B:
0: [ 208  249  181  269  422 -242  246  174 -107   65 -149  -11   25  -66
  241  -50    1  122]
1: [ -34   -2  119  161    5   57  -76  -68 -247   24   -1   -4  -10  -16
  -16  -62 -103   84]
2: [ 159   88  111  126  358 -308  151  -20 -219   32 -233  -33   65  -13
   47  -96   81   23]
3: [  65   37   52  147  187  -78  112   47 -210  136 -230  -23  123  -46
   31   -4   -6   26]
4: [-198 -270 -297 -202 -165   86  -35 -198  142   31  -38   41  279   36
 -282  235  182 -139]
5: [ -94  -31   99   77   21  261   34  148   45   97  176 -142  -57  -79
  180  -21  -72  115]
6: [ -27   76  -80   79   45  -52  -23 -115  136 -120  137   36  108  -59
  -34  127   25   22]
7: [ 101  248   24  197  198 -205  122  -33   68  -20  -92   26  112 -131
   52   78  -67   42]
8: [ 104  199   68  191  277 -143  168  114  140  -68  131   49   27  -39
  195   75   53  125]
9: [ -24  204   -1  172  -87  -72  -17 -171  100  -29  -40   63   87 -150
  -95  130 -213   28]
10: [-121  161   83  250 -183  282  -80   46  159  -40  340   48  -57 -127
  109  126 -261  185]
11: [  32   50   56  160  129   -3   50   36 -134   60  -59  -14   71  -39
   59    8  -24   71]
12: [  28  -78   -8   32  170  -91   47  -62 -238   98 -240  -69  143  -16
  -63  -38   74  -35]
13: [ 135  180    7  147  328 -259  223   83  189  -99   93  115   84    9
  142  131  161   89]
14: [-138   25  328   54 -106  253  -17   51  146   31  361 -163 -352  -83
  201 -162 -251  195]
15: [-115  177   32  247 -163  181 -390 -312 -142 -201  235 -184   -9 -261
  -71  -78 -358   50]
16: [ -25  -16  -41    3   38 -142   40 -149   78  -60   14   91   85   35
 -111  100   80    0]
17: [  63   74  -59  143  194 -132  103   12  -57   24 -121   66  200  -26
   -5  114   77   18]
18: [-272 -244 -270 -215 -253  281  -19  -68  425   10  248    7  185    0
 -135  291  135  -65]
19: [   5    9   63  189  116  131   20   96 -262  152 -131 -106   94  -88
   86  -42  -83   64]
20: [  -3   24  -59   12   92 -122  149  -14  213  -19   52  117  116   27
  -16  174  117   20]
21: [  53 -181  182  -11  360 -142  111   99 -132 -115  284   65 -150  282
  164 -127  366  151]
22: [-115   64  114   23 -215   55    5 -168   74  143 -146  -82  -42 -176
 -115  -10 -317    6]
23: [  62   46  -26   43  213 -207  152  -29   73  -20  -57   49  120    5
    5   79  127    6]
24: [-201 -153   72  -55 -197  249  -80  -65   99   22  243  -57 -105   -3
  -22   -2  -81   72]
25: [  21  128   55  213  118   -2  -56  -44 -118  -53   58  -51   47 -100
   64  -18  -88   79]
26: [ -94  112 -142  173  -27  194 -230 -135   28 -152  229 -160  156 -219
    5   78 -124   11]
27: [ -37  -85 -126   52  100   67   40   42  -23   22   29   31  205   24
   -1  143  152   12]
28: [  44  166  107  174  151   11  163  131   26  150 -111  -99   39 -165
  163    9 -145   77]
29: [-220 -217 -211 -150 -229  164  -57 -158  211    5  110   53  170   26
 -212  225   98  -63]
30: [-14 -37  69  45  83 -83  55 -42   1 -57 113 111 -16  96 -13  38 100  77]
31: [-135  -45 -195    0  -82  162   51   33  321   -8  198   84  189  -26
  -18  293   85   18]
32: [ 145  223  188  208  304 -243  191   77   53  -52   58   61  -66  -19
  184  -17    8  140]
33: [  9  85 -61 103  88 -52  82  -9  89  16 -42  19 154 -82   8 133   1  15]
34: [  63  120  114  148  141 -187   57  -81  -39  -64   10   80  -13   -1
    8   -6  -24   82]
35: [  45   89    0  101  124 -209   79 -103   24  -64  -32  131   98   16
  -57   95   56   30]
36: [ 247  259  151  319  523 -168  310  321 -192  183 -261  -95  107 -126
  334  -49    7  119]
37: [-298 -290 -142 -167 -351  319 -148 -171  130   40  164   -5   79   18
 -213  147   -2  -42]
38: [  34   86   62  177  135  -24   15   -7 -128   -1   -7  -13   54  -51
   49   -5  -41   71]
39: [  56   69  210  184  196   17   87  119 -192   91  -20  -72  -72  -34
  170 -116  -68  136]
40: [-219  -72   29 -141 -139  309   94  119  602   -5  508 -107 -150  -65
  181  127   -4  105]
41: [-94  33 -20 145 -86 176 -22  31  83   5 174  63  71 -46  32 150 -71  94]
42: [  96  158  -31  205  194 -189   70  -47  -61  -44  -88   90  170  -50
   -8  102   18   37]
43: [ -28  -40  -58  137   79  164    5   81 -196  132 -104  -78  190  -78
   39   51   -6   22]
44: [   1  -74   20  181  137   80  -61   35 -379   51  -56   -8  124   35
   12  -23   54   65]
45: [ 29  50  50 107 138 -89  90   4  -3  -8  24  54  41  10  39  42  43  68]
46: [ 171  346  189  276  218 -376   97 -138  -52  -85 -123   82  -21 -101
   25  -40 -163   91]
47: [ -77  -83 -226  -17   89  152  131  147  212   85   49  -33  270  -51
   63  243  182  -22]
48: [ -53   85   50   33  -64  -32   77  -86  161   57  -45  -10   16 -106
  -44   71 -144   23]
49: [ -14  -15   83  167   39   48  -60  -51 -320   77 -118  -19   59  -27
  -38  -54  -95   58]
50: [ 285  196    8  449  500 -241  116  131 -683  159 -551   23  358  -65
   78  -30   39   36]
51: [  93  154   64  188  236 -112  144   84    8   17  -24   12   65  -61
  128   43   11   85]
52: [-48  16 -28 132  69 149  -4  83  26  -6 161 -32  80 -48 103  85  14  82]
53: [-125 -301 -240   -1   -3  158 -145  -77 -255  -36   71  113  287  165
 -176  155  285  -29]
54: [ -96  -74  -59   22  -70   53  -48 -115   10  -18   64   57  100   12
 -107  109   25   12]
55: [ -28  -92  -16  108  111  157    3   75 -321  188 -202 -144  174  -69
   23  -34   -8    5]
56: [-148  109   22  110 -261  106  -73 -142  323 -156  381  204  -58  -13
  -58  210 -155  127]
57: [  46  -32 -113  129  261  -10   72  115  -88  -25   61   56  214   58
   86  127  239   51]
58: [ 111  135  103  106  194 -350  157 -105    1  -43 -119  136   18   29
  -41   22   28   50]
59: [  59  433  156  363 -126 -192  -60 -283  -69  -10 -226   78   28 -268
 -132   32 -512   65]
60: [-347 -267 -103 -258 -344  447  -38   -4  541   11  489  -83  -60  -15
   -7  185   31   27]
61: [  56 -134  198  102  161  -48  228  163 -412  319 -377   88   29  129
   25  -76   50   83]
62: [ 16  41  13 102 113 -72  70 -14 -19   8 -23  36  91 -14   6  64  27  43]
63: [-196 -102 -200 -131 -226  168   41  -94  329  103  -14  -26  196 -103
 -153  245  -24  -77]
64: [  12 -107   70   45  111  -21  215  126 -164  240 -255   79   94   83
    8   44   74   50]
65: [ 138  477  176  425  112 -151   47  -42  -48   10 -139  -12   21 -284
  109    6 -401  127]
66: [-147 -189 -218  -34  -66  245    8   35   -6  160  -92  -54  286  -52
  -81  187   83  -67]
67: [ -82  -74 -115  -39  -40  -42   25 -138  124  -23   13   93  145   30
 -145  164   88  -26]
68: [ -26  -11   47   92   13  -40  -29 -113 -127    2  -31   41   44    8
  -71    8  -31   39]
69: [-10 -50 -49  68  90 -91   7 -86 -67 -68  40 123 123  89 -80  95 137  33]
70: [ 119   65  -14  249  167 -239  -30 -173 -503   37 -395  127  249   18
 -182    7   -8  -12]
71: [ -16  106  121  279   35  190  -11  121 -155   69   87   -6    8  -73
  138    8 -156  159]

[-180  214 -326  -47    6  172  190   75  -93  147 -238   37  -21  214
  115 -235  -42 -111  188  327  126  312  192 -118   17 -128 -161]
48
[-153 -414  223  120  207 -143  294 -132  -29   74  346   27  546 -147
   75   83   61  -90  -75  122  -30   44   90  126  374   52 -156]
51
[ 432   -1  113   55   11  -15 -208   92  112  -15  168 -160 -210  -81
   54   45  100   77 -236   80  -12  -64  -92   32   26  -38   71]
22
[-133  420 -222   21   96  205   12  133 -244   55 -210  -73 -106  213
  172    6  -10  -45  181  362  159  238  -84   48   53   47    1]
56
[ 274  -58  247   83   63 -117 -121  123    4    5  246 -160   14 -132
  176   97  141  -28 -318  124  -81  -16 -112   31  211  -20   87]
68
[ 178  -90   67  -19  -23  -87   47  165   49   93   93  -52   16  -86
  232 -170  107 -163 -229  182  -86  126   59 -205  155 -180  -18]
24
[ 298  426  156  -73  -81   86 -385  187  -46  -16    8 -324 -455   27
  120  142   94   67 -254  121  -90 -194 -200   34 -121    7  403]
59
[ 150  108  155 -171 -152  170 -328 -260  268   19   51 -326 -350  -85
 -394  113   20  253  -86 -196 -116 -699   53  203 -457   28  532]
3
[ 224 -456  284  140  299  -51   12 -153   62  -68  417  -11  303 -410
   19  257  124    1   96  -51   15 -315 -407  193  176  302  115]
7
[ 502 -338  215  -83   -6  -58   14  -10  179   14  452    0 -156 -112
  108  -24   33   56 -174    2  -62   14   51  -85   65   31 -164]
19
[ -45   30   -2  -15    2  138 -118 -226  150   45  -35 -192  -23  -60
 -300   71   20  146   37  -34   13 -413   49  218 -216   14  289]
17
[ 264 -203  244  -23   84  -22  -33  -46   62   -6  347  -77   -3 -166
   69  117   65   26  -80   13  -54 -160 -131   55   70  125   71]
38
[ 193 -327  216  115   86 -250  138  195   21   82  268   -7  306 -220
  338 -117  179 -245 -351  199 -113  211    5 -188  419 -170 -123]
64
[   6 -429  266  249  217 -302  226   61  -23   69  355   -3  600 -206
  230   30  158 -172 -341  210  -56  220   59   41  573  -98 -218]
62
[  14  -41    1 -107  -42   22  139   37   17  111   79  -11   -4   30
  138 -150   14 -106  -46  164  -54  102  165 -144   55  -97  -54]
11
[ 336 -568   -5  181  191  -56   36 -103  311   17  138   63  283 -477
  -72 -109  163  -89   69  -47   62 -244 -236  -33   60  -10   17]
60
[-318 -286  370    4  209  -81  207 -144 -142   52  316  -71  532 -288
  123  217  101 -173   31   54 -147 -288 -173  120  252  207  246]
32
[-207  230  160  -11   83  119 -165  -76 -105   18  -55 -271   53 -134
  -54  225   94  -13   39   57  -67 -458 -259  198  -92  148  544]
58
[-160  137  -89    0   12  193 -111 -225  114   57 -159 -205  -13   -8
 -322   53    8  132  113    9   46 -394   50  235 -247    9  321]
6
[-227  653 -209 -215 -115  491 -349 -257   24   27 -413 -345 -508  169
 -440  144  -77  261  353  -28   66 -664  -70  290 -674  147  677]
35
[-209 -234  137   92  189 -147  394   52 -213  110  296   83  486   37
  319   -9   34 -191  -91  328   -7  420  167  -12  523   -2 -348]
2
[ 314  145  194 -475 -335  230 -388  -78  313   46  -31 -309 -669 -273
 -142 -103   76    4  -23 -275 -317 -883 -166 -252 -699  -11  842]
71
[ 157  134  110  -41   -4  121 -305  -44  111  -12  -45 -267 -191 -224
 -107  112  118   39  -28  -46  -70 -532 -279   88 -242   65  541]
69
[-147 -155   16  112  199   55  108 -169   -9   38   74  -36  309 -130
  -86  106   45   -3  156   95   76 -153  -82  204   95  119   57]
23
[-318 -300 -112 -258   63  186  570 -272  -81  155  247  247  201  165
   40 -147 -183  -69  460  143   63  203  339  -78   32  157 -386]
36
[ 251  100 -296  289   70  135 -264 -144  289    9 -211 -181 -114   73
 -444   -4   37  314  -54   79  262 -109  129  358 -148 -145  -22]
4
[-254   75  406  -74  -14  -87 -138   20  -56   74   37 -332  231 -332
   96  137  203 -216 -262    4 -309 -569 -214   -1   16  -19  724]
46
[ 196 -288   36   75   62 -185  236  212   16  112  200   90  221  -87
  364 -239  112 -238 -235  273  -33  417  126 -267  389 -210 -322]
12
[-548  176  -92 -269  -49  348   59 -399   30  123 -225 -163   15  -13
 -376   23  -78   41  438  -70  -46 -657   76  158 -475  138  536]
8
[ 119  419  -58 -247 -188  170  -80  145  -75   86  -41 -150 -500  302
  151 -115  -52   34  -92  222  -45  144  203 -137 -147  -99   47]
1
[ 281  238   43 -208 -197   59 -129  167   42   83   47 -160 -444  136
  159 -141   23  -10 -237  149 -109   64  155 -195 -110 -162   87]
49
[ 135 -206   23  -77   27  102   46 -176  159   44  161  -18  -37  -98
 -113  -31    3   64  113  -16   11 -207   36   34 -119   61   37]
52
